Below are the code and all the weights of a small trained network. Each question names an input and a target symbol and asks about switching units off, where a switched-off unit gives its printed mean instead of its output.

import numpy as np


def w(rows, s, z=0):
    codes = np.array(rows[::2]) - 128.0
    scale = np.full(codes.shape[1], s)
    scale[-1] = z or s
    return codes * scale


def f(y):
    return y / 2 * (1 + np.tanh(0.7978845608 * (y + 0.044715 * y**3)))


def softmax(a):
    e = np.exp(a - a.max(-1, keepdims=True))
    return e / e.sum(-1, keepdims=True)


def log_softmax(a):
    a = a - a.max(-1, keepdims=True)
    return a - np.log(np.exp(a).sum(-1, keepdims=True))


def net(x, mask):
    ids = ['ΘΞΨαγδτω'.index(c) for c in x.split()]
    T = len(ids)
    res = E[ids] + P[:T]
    r = res
    for j in range(2):
        rows = slice(2 * j, 2 * j + 2)
        q, k, v = (r @ M[0][rows].T for M in (Q, K, V))
        z = softmax(np.where(np.tri(T) > 0, q @ k.T / 2**0.5, -1e9)) @ v
        o = O[0][rows]
        res = res + np.where(mask[j], z, o[:, -1]) @ o[:, :-1]
    y = f(res @ A[0][:, :-1].T + A[0][:, -1])
    res = res + np.where(mask[2:10], y, B[0][:, -1]) @ B[0][:, :-1]
    return log_softmax(res[-1] @ U[:, :-1].T + U[:, -1])


Q, K, V, O, A, B = {}, {}, {}, {}, {}, {}
E = w([
[107,83,57,164,155],'Θ',
[186,162,143,251,169],'Ξ',
[183,202,140,195,158],'Ψ',
[143,78,194,102,148],'α',
[115,223,131,172,170],'γ',
[178,178,143,173,149],'δ',
[82,141,102,88,42],'τ',
[93,79,82,224,58],'ω',
],0.019)
P = w([
[254,198,106,173,31],'0',
[216,142,109,183,82],'1',
[193,121,105,156,133],'2',
[164,109,113,133,151],'3',
[151,84,118,119,165],'4',
[120,69,143,143,145],'5',
[98,60,143,129,180],'6',
[81,35,166,116,167],'7',
[35,42,151,124,175],'8',
[8,27,199,147,152],'9',
[79,63,162,136,141],'10',
],0.0061)
Q[0] = w([
[167,142,127,209,164],'H0',
[189,163,195,88,213],'H0',
[67,45,26,9,67],'H1',
[157,173,175,194,183],'H1',
],0.013)
K[0] = w([
[51,32,109,106,118],'H0',
[114,94,167,99,148],'H0',
[212,192,121,150,104],'H1',
[3,41,151,107,97],'H1',
],0.014)
V[0] = w([
[110,179,65,70,164],'H0',
[138,61,223,70,198],'H0',
[142,144,145,185,254],'H1',
[32,14,52,160,125],'H1',
],0.0095)
O[0] = w([
[182,234,138,128,49,17],'H0',
[142,128,157,205,181,84],'H0',
[66,184,12,160,159,184],'H1',
[187,152,83,52,181,2],'H1',
],0.011,0.0045)
A[0] = w([
[93,9,123,111,134,225],'N0',
[154,103,174,94,157,4],'N1',
[115,117,132,159,143,215],'N2',
[143,142,97,113,160,20],'N3',
[100,106,131,145,135,35],'N4',
[146,163,101,178,150,33],'N5',
[213,127,162,182,157,152],'N6',
[69,158,173,79,114,230],'N7',
],0.013,0.0021)
B[0] = w([
[129,254,165,198,219,220],'N0',
[117,62,44,140,29,182],'N1',
[75,76,148,122,158,193],'N2',
[238,131,107,202,151,142],'N3',
[235,127,40,63,86,173],'N4',
[144,109,187,179,93,183],'N5',
[73,159,137,20,128,247],'N6',
[123,76,142,82,225,156],'N7',
],0.0065,0.014)
U = w([
[156,57,53,80,164,111],'Θ',
[144,117,131,123,117,85],'Ξ',
[145,175,154,153,97,67],'Ψ',
[174,226,117,111,148,66],'α',
[46,144,127,2,112,251],'γ',
[125,118,202,123,196,164],'δ',
[148,38,98,132,137,87],'τ',
[126,227,145,86,126,5],'ω',
],0.0088,0.0029)

Each question gives the input, a string of symbols that net reads in full, and the target symbol t.
The units are the heads (2 rows each of Q, K, V and O) and the neurons (one row each of A and B). Each row of codes is followed by its name. A weight is (code - 128) times the scale printed after its matrix; where a second scale follows, it is the last column's (O, A, B and U).
mask holds one flag per unit, heads first, then neurons. A switched-off unit (its flag False) gives its mean, the last column of its rows in O or B, instead of its output. The means were averaged over made-up inputs and are rounded, as every weight is.
A unit's drop is (log p(t) with every unit on - log p(t) with that unit switched off) / (log p(t) with every unit on - log p(t) with every unit switched off).
The circuit of an input: a set's keep is (log p(t) with only the set's units on - log p(t) with every unit switched off) / (log p(t) with every unit on - log p(t) with every unit switched off). Starting from all 10 units, units are removed one at a time, each time the one whose removal leaves the highest keep (on an exact tie, the one counted first), for as long as the keep stays at least 0.8.
circuit, biggest first: the units of the circuit, biggest drop first
k most important neurons: the k neurons with the biggest drops, biggest first
heads that matter: for each layer, one digit per head in row order, 1 if its drop is at least 0.15 and else 0, layers parted by /
drop of u: that unit's drop, to one decimal
input Ξ τ Ψ τ τ ω ω Ξ, target Θ: circuit, biggest first	(H1 H0)
input δ Ψ α Θ δ Ψ δ, target α: circuit, biggest first	(H1)
input Ξ Ψ Ψ, target Ψ: circuit, biggest first	(H1 N5)
input γ α Ξ, target δ: heads that matter	10
input τ δ Ψ ω Ψ ω Ξ Ξ, target Θ: heads that matter	01
input Ψ Ψ α ω τ ω Ξ Θ Ψ, target α: heads that matter	01
input Ψ Ψ τ γ δ Θ Ψ Ψ Ψ δ, target α: circuit, biggest first	(H1 N3)
input Ξ δ Ψ Ψ Ξ, target τ: circuit, biggest first	(H1 N0 H0 N6)
input α Ψ α δ, target δ: 3 most important neurons	(N1 N5 N2)
input Ξ γ Ψ τ τ τ ω δ, target Θ: circuit, biggest first	(H1 N1)
input Ξ γ γ Ψ Ψ, target Ψ: circuit, biggest first	(H1 N6 N5)
input Θ δ α τ Ψ γ, target γ: 3 most important neurons	(N6 N0 N1)
input Ψ Ψ Ψ Θ τ δ, target γ: drop of N6	0.3
input δ τ δ ω, target Ψ: drop of H0	-0.1
input Ψ α Θ, target Ψ: drop of N6	0.1
input α Θ ω Θ, target α: drop of N6	0.1
input τ α Ψ, target δ: most important neuron	(N1)
